Here is a tiny trained network, its code and every weight. The questions are about switching its units off for an input and a target symbol, where a switched-off unit gives its printed mean instead of its output.

import numpy as np


def w(rows, s, z=0):
    codes = np.array(rows[::2]) - 128.0
    scale = np.full(codes.shape[1], s)
    scale[-1] = z or s
    return codes * scale


def norm(h):
    return h / np.sqrt((h * h).mean(-1, keepdims=True) + 1e-5)


def f(y):
    return y / 2 * (1 + np.tanh(0.7978845608 * (y + 0.044715 * y**3)))


def softmax(a):
    e = np.exp(a - a.max(-1, keepdims=True))
    return e / e.sum(-1, keepdims=True)


def log_softmax(a):
    a = a - a.max(-1, keepdims=True)
    return a - np.log(np.exp(a).sum(-1, keepdims=True))


def net(x, mask):
    ids = ['βεζημτω'.index(c) for c in x.split()]
    T = len(ids)
    res = E[ids] + P[:T]
    u = 0
    for l in range(2):
        r = norm(res)
        for j in range(2):
            rows = slice(4 * j, 4 * j + 4)
            q, k, v = (r @ M[l][rows].T for M in (Q, K, V))
            z = softmax(np.where(np.tri(T) > 0, q @ k.T / 4**0.5, -1e9)) @ v
            o = O[l][rows]
            res = res + np.where(mask[u + j], z, o[:, -1]) @ o[:, :-1]
        u += 2
        y = f(norm(res) @ A[l][:, :-1].T + A[l][:, -1])
        res = res + np.where(mask[u : u + 16], y, B[l][:, -1]) @ B[l][:, :-1]
        u += 16
    return log_softmax(norm(res)[-1] @ U[:, :-1].T + U[:, -1])


Q, K, V, O, A, B = {}, {}, {}, {}, {}, {}
E = w([
[33,110,135,134,140,156],'β',
[143,91,133,130,78,61],'ε',
[154,156,248,107,213,110],'ζ',
[112,192,72,99,239,92],'η',
[43,69,45,136,154,246],'μ',
[166,90,200,78,98,87],'τ',
[214,144,164,169,213,182],'ω',
],0.017)
P = w([
[87,141,125,84,135,126],'0',
[168,179,150,184,63,246],'1',
[64,105,93,89,159,50],'2',
[130,170,112,142,75,147],'3',
[105,92,168,165,144,148],'4',
[165,168,84,149,113,93],'5',
[121,106,140,155,162,137],'6',
[162,126,128,155,111,107],'7',
[98,117,200,71,116,179],'8',
],0.012)
Q[0] = w([
[127,167,65,2,161,49],'0.h1',
[180,52,200,151,128,11],'0.h1',
[23,63,114,118,74,207],'0.h1',
[211,195,97,100,146,79],'0.h1',
[117,97,18,103,140,172],'0.h2',
[175,172,200,147,26,144],'0.h2',
[137,126,100,204,186,186],'0.h2',
[65,126,89,15,121,196],'0.h2',
],0.007)
K[0] = w([
[49,89,80,79,178,83],'0.h1',
[120,127,116,147,126,154],'0.h1',
[200,140,117,99,186,115],'0.h1',
[118,113,152,166,173,137],'0.h1',
[64,67,153,119,174,85],'0.h2',
[210,250,108,70,107,112],'0.h2',
[91,190,119,254,210,107],'0.h2',
[119,47,148,95,184,117],'0.h2',
],0.0076)
V[0] = w([
[3,178,145,129,136,127],'0.h1',
[137,223,195,85,133,115],'0.h1',
[147,145,91,159,115,71],'0.h1',
[150,194,76,138,204,70],'0.h1',
[62,149,90,155,148,197],'0.h2',
[77,49,165,226,129,135],'0.h2',
[212,124,205,88,133,76],'0.h2',
[105,110,78,173,162,51],'0.h2',
],0.008)
O[0] = w([
[151,106,143,253,77,168,254],'0.h1',
[77,167,172,147,60,84,159],'0.h1',
[87,96,182,63,94,89,56],'0.h1',
[169,142,228,35,104,167,62],'0.h1',
[143,98,193,73,110,124,192],'0.h2',
[31,178,205,54,147,150,239],'0.h2',
[183,114,122,178,213,115,66],'0.h2',
[72,214,99,142,169,158,107],'0.h2',
],0.0067,0.0019)
A[0] = w([
[202,232,132,145,162,139,87],'0.n1',
[128,105,181,164,139,145,144],'0.n2',
[127,117,166,114,196,122,151],'0.n3',
[194,73,175,143,159,142,106],'0.n4',
[121,74,105,190,140,172,251],'0.n5',
[135,92,175,91,168,139,137],'0.n6',
[114,174,150,132,150,184,203],'0.n7',
[4,112,114,158,105,75,142],'0.n8',
[109,154,162,84,123,89,110],'0.n9',
[150,158,106,122,77,137,134],'0.n10',
[127,89,102,107,113,106,82],'0.n11',
[100,106,137,112,107,156,86],'0.n12',
[119,175,195,139,89,164,138],'0.n13',
[94,97,120,99,121,50,110],'0.n14',
[137,147,49,193,162,205,214],'0.n15',
[107,166,125,165,154,145,159],'0.n16',
],0.011,0.0025)
B[0] = w([
[133,178,212,70,158,129,208],'0.n1',
[126,77,253,146,142,129,179],'0.n2',
[18,35,147,189,122,179,189],'0.n3',
[148,104,86,154,159,109,210],'0.n4',
[107,104,162,93,114,123,214],'0.n5',
[154,55,93,130,136,147,175],'0.n6',
[85,84,137,100,59,76,214],'0.n7',
[92,154,149,169,160,168,254],'0.n8',
[115,137,127,128,182,175,150],'0.n9',
[118,127,66,130,168,102,127],'0.n10',
[83,69,202,162,164,182,135],'0.n11',
[174,152,117,78,185,44,156],'0.n12',
[121,65,72,187,89,48,178],'0.n13',
[184,138,134,112,150,171,174],'0.n14',
[149,92,150,43,72,127,215],'0.n15',
[96,83,127,163,45,81,167],'0.n16',
],0.0062,0.0061)
Q[1] = w([
[97,188,24,111,202,161],'1.h1',
[157,149,140,150,217,111],'1.h1',
[175,51,154,72,190,200],'1.h1',
[63,214,148,211,18,121],'1.h1',
[197,50,159,162,26,154],'1.h2',
[2,138,57,48,148,85],'1.h2',
[4,151,63,139,185,174],'1.h2',
[29,87,103,247,114,92],'1.h2',
],0.0072)
K[1] = w([
[118,141,119,170,170,173],'1.h1',
[101,160,159,120,129,206],'1.h1',
[196,119,81,121,137,76],'1.h1',
[159,67,152,117,80,102],'1.h1',
[244,88,70,69,92,123],'1.h2',
[64,136,92,78,137,176],'1.h2',
[27,111,172,181,160,155],'1.h2',
[95,121,126,184,67,166],'1.h2',
],0.011)
V[1] = w([
[157,254,128,86,91,61],'1.h1',
[107,157,94,230,99,147],'1.h1',
[75,90,209,149,123,127],'1.h1',
[36,138,22,72,117,162],'1.h1',
[151,55,134,113,242,163],'1.h2',
[135,152,84,154,124,70],'1.h2',
[120,130,123,187,130,30],'1.h2',
[112,130,93,213,187,126],'1.h2',
],0.0073)
O[1] = w([
[98,61,114,36,117,18,9],'1.h1',
[28,138,107,92,222,97,141],'1.h1',
[86,155,114,151,53,100,253],'1.h1',
[138,2,113,130,61,113,79],'1.h1',
[184,106,186,160,105,153,150],'1.h2',
[156,36,95,250,194,138,86],'1.h2',
[95,57,102,130,102,60,149],'1.h2',
[137,133,117,96,117,88,145],'1.h2',
],0.0082,0.0041)
A[1] = w([
[91,134,140,89,168,154,153],'1.n1',
[100,146,81,166,104,58,105],'1.n2',
[116,194,131,64,169,98,179],'1.n3',
[216,118,147,141,165,110,93],'1.n4',
[170,202,87,150,27,96,225],'1.n5',
[128,215,116,138,163,149,150],'1.n6',
[150,73,39,105,73,122,159],'1.n7',
[124,116,25,78,127,88,167],'1.n8',
[143,202,48,70,123,106,205],'1.n9',
[119,132,196,175,134,175,138],'1.n10',
[160,112,31,184,193,101,211],'1.n11',
[255,114,105,113,127,132,134],'1.n12',
[226,192,89,135,64,161,201],'1.n13',
[193,146,100,121,195,82,85],'1.n14',
[49,198,125,106,140,185,253],'1.n15',
[126,110,139,107,38,169,138],'1.n16',
],0.0097,0.0019)
B[1] = w([
[67,199,129,84,149,171,171],'1.n1',
[139,29,200,151,170,160,151],'1.n2',
[49,76,114,107,83,173,155],'1.n3',
[152,255,62,174,106,22,164],'1.n4',
[89,46,106,94,232,95,151],'1.n5',
[86,130,219,87,49,70,150],'1.n6',
[138,84,129,120,222,134,143],'1.n7',
[43,71,159,110,201,138,136],'1.n8',
[135,40,180,92,19,186,138],'1.n9',
[133,56,91,109,123,158,209],'1.n10',
[133,140,91,68,213,102,180],'1.n11',
[128,234,2,131,205,230,151],'1.n12',
[109,97,68,37,251,123,146],'1.n13',
[119,134,92,182,96,111,137],'1.n14',
[171,128,113,86,127,140,254],'1.n15',
[164,122,131,117,94,100,179],'1.n16',
],0.0052,0.0073)
U = w([
[56,106,112,224,42,89,112],'β',
[63,75,111,111,229,116,31],'ε',
[110,154,199,197,106,64,88],'ζ',
[142,83,167,51,86,2,163],'η',
[130,50,90,162,89,210,131],'μ',
[130,157,94,169,138,93,250],'τ',
[168,158,156,132,155,150,113],'ω',
],0.0076,0.0013)

Each question gives the input, a string of symbols that net reads in full, and the target symbol t.
The units are the heads (4 rows each of Q, K, V and O) and the neurons (one row each of A and B). Each row of codes is followed by its name. A weight is (code - 128) times the scale printed after its matrix; where a second scale follows, it is the last column's (O, A, B and U).
mask holds one flag per unit, layer by layer, with each layer's heads first. A switched-off unit (its flag False) gives its mean, the last column of its rows in O or B, instead of its output. The means were averaged over made-up inputs and are rounded, as every weight is.
A unit's drop is (log p(t) with every unit on - log p(t) with that unit switched off) / (log p(t) with every unit on - log p(t) with every unit switched off).
The circuit of an input: a set's keep is (log p(t) with only the set's units on - log p(t) with every unit switched off) / (log p(t) with every unit on - log p(t) with every unit switched off). Starting from the 12 units with the biggest drops (on a tie, the unit counted first), units are removed one at a time, each time the one whose removal leaves the highest keep (on an exact tie, the one counted first), for as long as the keep stays at least 0.8.
units of the circuit, in order: the units of the circuit, biggest drop first
most important unit: the unit with the biggest drop
top k neurons: the k neurons with the biggest drops, biggest first
k most important neurons of layer l: the k neurons of layer l with the biggest drops, biggest first
which heads matter: for each layer, one digit per head in row order, 1 if its drop is at least 0.15 and else 0, layers parted by /
drop of u: that unit's drop, to one decimal
input μ μ ε, target μ: units of the circuit, in order : 1.h1, 0.h1, 0.n14
input ε η τ, target ε: which heads matter : 01 / 10
input μ ω ε η η τ, target τ: which heads matter : 00 / 00
input μ β β η η, target β: most important unit : 0.h2
input ε ε β ζ ζ η β ω ω, target η: units of the circuit, in order : 1.h1, 0.n8, 0.n7
input ω ε τ ε ω ε ζ ω, target ε: units of the circuit, in order : 0.n3, 0.h1
input ω ζ τ, target ω: units of the circuit, in order : 0.n14, 1.h1, 0.h2
input ε η τ η β, target η: which heads matter : 11 / 10
input η τ ζ τ μ ζ, target τ: which heads matter : 11 / 00
input β ε μ ω ε ω β β ε, target ω: which heads matter : 10 / 10
input ε μ μ μ η η τ, target μ: units of the circuit, in order : 0.h1, 0.n6
input β ε ε ε ω, target ε: units of the circuit, in order : 0.h1, 1.h2
input ε β ε τ, target τ: which heads matter : 01 / 00
input τ μ μ ζ τ ε τ η, target η: which heads matter : 01 / 00
input μ μ ε μ ε, target μ: most important unit : 0.h1
input ζ ζ η, target ζ: which heads matter : 11 / 11
input β η ε ε β η μ η ω, target η: which heads matter : 00 / 10
input ω β ε, target ω: top 3 neurons : 0.n14, 0.n11, 0.n13
input μ μ ζ μ η, target μ: which heads matter : 00 / 10
input μ ζ ω, target μ: top neuron : 0.n3
input η ω η η β η η, target η: top 2 neurons : 0.n8, 0.n7
input μ μ μ ω ζ, target μ: 2 most important neurons of layer 0 : 0.n3, 0.n6
input μ β ζ, target μ: drop of 0.n3 : 0.1
input μ ε η, target μ: drop of 0.h1 : 0.2
input ζ ζ ε, target ζ: drop of 0.n8 : 0.2
input ε ε ε μ τ, target ε: drop of 1.h2 : 0.2
input ω ε η, target ω: top neuron : 0.n14
